| -10.1 | -75.5 | -26.4 | -62.2 | -41.2 |
| -79.8 |  33.0 | -53.2 | -45.2 | -78.3 |
| -21.6 | -34.3 | -31.4 | -54.9 |   1.0 |
=> -34.3

| -22.0 | -33.6 |  54.1 |  22.0 |  79.8 | => -33.6

| -23.3 | -16.0 | -55.3 |  -4.0 | -36.7 |
| -19.6 | -85.6 | -25.0 |  -4.0 |  26.2 |
=> -85.6

|  51.1 |  63.8 | -17.1 | -68.5 | -78.2 | => 63.8

| -54.7 | -66.7 | -34.6 |  16.3 | -45.9 |
|   3.4 |  85.3 |  64.0 | -79.3 |  -6.6 |
|  55.5 | -53.6 |  41.1 | -29.0 |  46.9 |
=> -53.6

| -29.5 |  74.6 | -58.8 | -15.3 | -45.0 | => 74.6
---
[8370, 3684, 3664, 3495, 2948, 2638] out 8370
[8206, 9824, 1100, 2844] out 8206
[29, -36, -18, -7] out 29
[7819, 5939, 2801, 3702, 5565] out 7819
[7, 61, 95, 13, 53] out 7
[8, 5, 3, 2, 1, 0] out 8
---
|  50.3 | -21.9 | -10.0 | -27.7 |   6.5 |  64.3 |   2.5 | result: -27.7
|  43.8 |  56.8 | -49.9 |  64.1 |  22.1 | -60.8 | -50.9 | result: 64.1
| -43.5 | -78.4 |  52.5 | -39.6 |  38.2 |  61.7 |  69.0 | result: -39.6
| -36.3 |  83.7 | -19.0 |  28.5 | -14.4 | -24.3 | -21.9 | result: 28.5
| -14.0 |  52.4 |  49.3 | -58.3 | -45.9 |  61.2 |  31.4 | result: -58.3
|  21.5 | -42.2 |  32.7 | -80.1 |  18.5 |  29.3 |  25.9 | result: -80.1
---
array([-82.0, -54.3,  55.9,  20.1,  76.9,  27.3, -64.3]) out 55.9
array([ 41.5,  -7.4, -81.5,  -5.8]) out -81.5
array([  5.4, -47.9, -77.2,  34.6]) out -77.2
array([ -8.1, -33.5, -45.6, -78.8]) out -45.6
array([ 24.0, -62.4, -37.2,  29.7,  52.8, -70.8,  27.0]) out -37.2
array([ 66.2, -39.2, -79.4,  -6.6,  -8.7,  59.0]) out -79.4
array([ 55.6, -24.9, -31.1, -85.3]) out -31.1
---
[-48.7 -16.9 -63.7  40.5 -70.2  18.8  28.7]	40.5

[ 20.7   7.1  -7.0 -23.6 -46.0 -72.4]	-23.6

[[ -7.9 -28.0   2.5 -70.0]
 [-47.5   0.2  11.4 -13.5]]	-70.0

[ 22.1 -29.8 -33.9   8.6  56.1 -69.5]	8.6

[-70.3  30.9  40.1  75.4 -33.3  51.2   7.5]	75.4

[[ 22.9   6.5  32.2 -65.7]
 [ 22.1 -24.5 -14.6  -2.0]]	-65.7

[[-14.1 -28.1  68.6 -15.3 -53.5 -28.9 -17.2]
 [-16.8 -10.8  66.3  10.0   1.2 -14.1  -9.5]
 [-10.6 -12.9  23.1 -22.5 -11.0  -6.9  -3.0]]	-15.3

[  6.1   9.1  71.9 -27.2  -8.9  44.6  12.9]	-27.2

[ 56.6 -15.6 -32.2  60.1  32.9 -46.5  -6.1]	60.1

[-55.3 -78.9  -0.3  51.5 -48.4]	51.5
---
array([[7147, 6588, 7367, 6046, 2784, 4542, 1310],
       [7886, 7513, 4996, 5831, 3564, 7015, 3093],
       [7558, 7387, 4586, 5770, 3250, 7396, 4096]]) Out: 5831, 7886

array([7916, 1334, 6597, 6741, 6260]) Out: 6597, 7916

array([23, 29, 37, 50, 85, 51, 42]) Out: 50, 85

array([86, 13, 52, 43, 10]) Out: 52, 86

array([26, 59, 14, 73,  4, 77,  5]) Out: 73, 77

array([362, 819, 137, 855, 352]) Out: 137, 855

array([[  6,  15,  21,  13,  -5,  17,  15],
       [ -1, -13,   5,  23, -24, -31,  38],
       [-14,  -1, -18,  23, -16,  -9, -15]]) Out: 23, 38
---
| -49.9 | -17.5 | -22.0 |  43.5 |
|  10.8 |   2.7 |  -2.0 |  71.2 |
| -51.7 | -45.2 |  18.3 |  -3.9 |
--> -49.9

|  -7.3 | -14.9 | -12.6 |  32.7 |   2.6 |  45.7 |
|  23.7 |  13.3 |  52.8 |  24.8 | -61.3 |  -2.4 |
| -21.8 | -19.9 | -28.2 |  -4.2 |  54.4 |  68.2 |
--> -7.3

|   5.4 | -67.0 |  60.4 |   3.4 |  36.3 |
|  25.1 |  17.7 |  10.3 |  11.8 |  19.5 |
| -72.4 | -39.7 |  25.0 | -79.9 | -22.4 |
--> 5.4

|  10.7 |  37.0 |   2.6 |  52.6 | -13.6 |
| -17.5 |  11.3 |   7.4 |  46.6 | -33.8 |
|  36.8 |  85.3 |   5.8 |  58.8 | -42.6 |
--> 10.7

|  11.5 |  21.1 | -17.8 |  30.3 |  38.2 |
|   6.2 |  67.1 | -17.5 |  18.5 | -33.7 |
| -27.4 |  67.7 |  24.5 | -31.4 |  36.0 |
--> 11.5

|  19.9 |   6.8 | -30.1 |  -9.8 | -64.3 |   0.4 |
|  26.8 |  30.4 | -39.5 |   8.6 | -61.0 |  -1.5 |
|  -8.4 |  36.5 |  16.4 |  38.6 |  81.2 |   4.3 |
--> 19.9

|   5.7 |  10.8 |  -0.3 | -10.9 | -61.0 |  41.5 |
|  19.4 | -13.7 |   0.4 |  26.9 |   4.5 |  13.4 |
|  -7.0 | -42.2 |  -4.0 | -25.3 |  42.1 | -50.0 |
--> 5.7

|  32.8 |  29.4 | -26.1 | -62.2 |  40.8 |
| -44.9 | -40.0 |  36.6 |  71.0 | -52.8 |
|  -6.3 |   5.0 |   0.1 |   4.5 |  11.9 |
--> 32.8
---
|  12.9 |  -0.6 |  18.7 |  -0.2 | -15.2 |
|   6.5 |  24.5 |  24.6 | -32.3 |  -4.4 |
|  32.1 | -65.6 |   4.0 |  84.9 | -42.8 |
-> -0.6

| -42.7 | -43.2 | -38.3 |  74.4 |  32.1 | -65.4 |
|   3.0 |   1.8 |  -0.5 | -46.8 |   2.1 |  40.7 |
| -43.0 | -43.4 | -37.9 |  75.3 |  33.0 | -65.5 |
-> -43.2

| -33.5 | -69.4 |  23.2 |  20.0 | -23.0 |
| -39.5 | -69.7 |  13.4 |  29.2 | -28.6 |
| -34.0 | -66.4 |  21.1 |  24.3 | -25.1 |
-> -69.4

|  41.9 | -26.3 |  11.8 |  70.4 | -61.5 | -20.1 | -13.3 |
| -77.6 |  38.5 |  20.4 | -67.1 |  50.4 |  24.4 |  23.2 |
| -17.4 |  40.7 |  -4.0 | -28.9 |  16.9 |  32.2 |  23.3 |
-> -26.3

| -28.4 |  30.2 |  24.0 |  -9.5 | -11.7 | -30.5 |
|   2.5 | -22.1 | -45.8 |  18.3 | -66.3 |   4.6 |
|  -2.7 |  16.0 | -40.1 |  -3.4 |  19.5 |  -3.4 |
-> 30.2

| -11.0 |  -0.2 |  -7.1 | -11.5 |  65.9 |  -2.5 |
|  32.3 |  25.0 | -25.3 | -10.6 |  39.7 | -15.8 |
|  16.0 | -19.5 |  12.2 |  27.2 |  18.4 |  37.2 |
-> -0.2
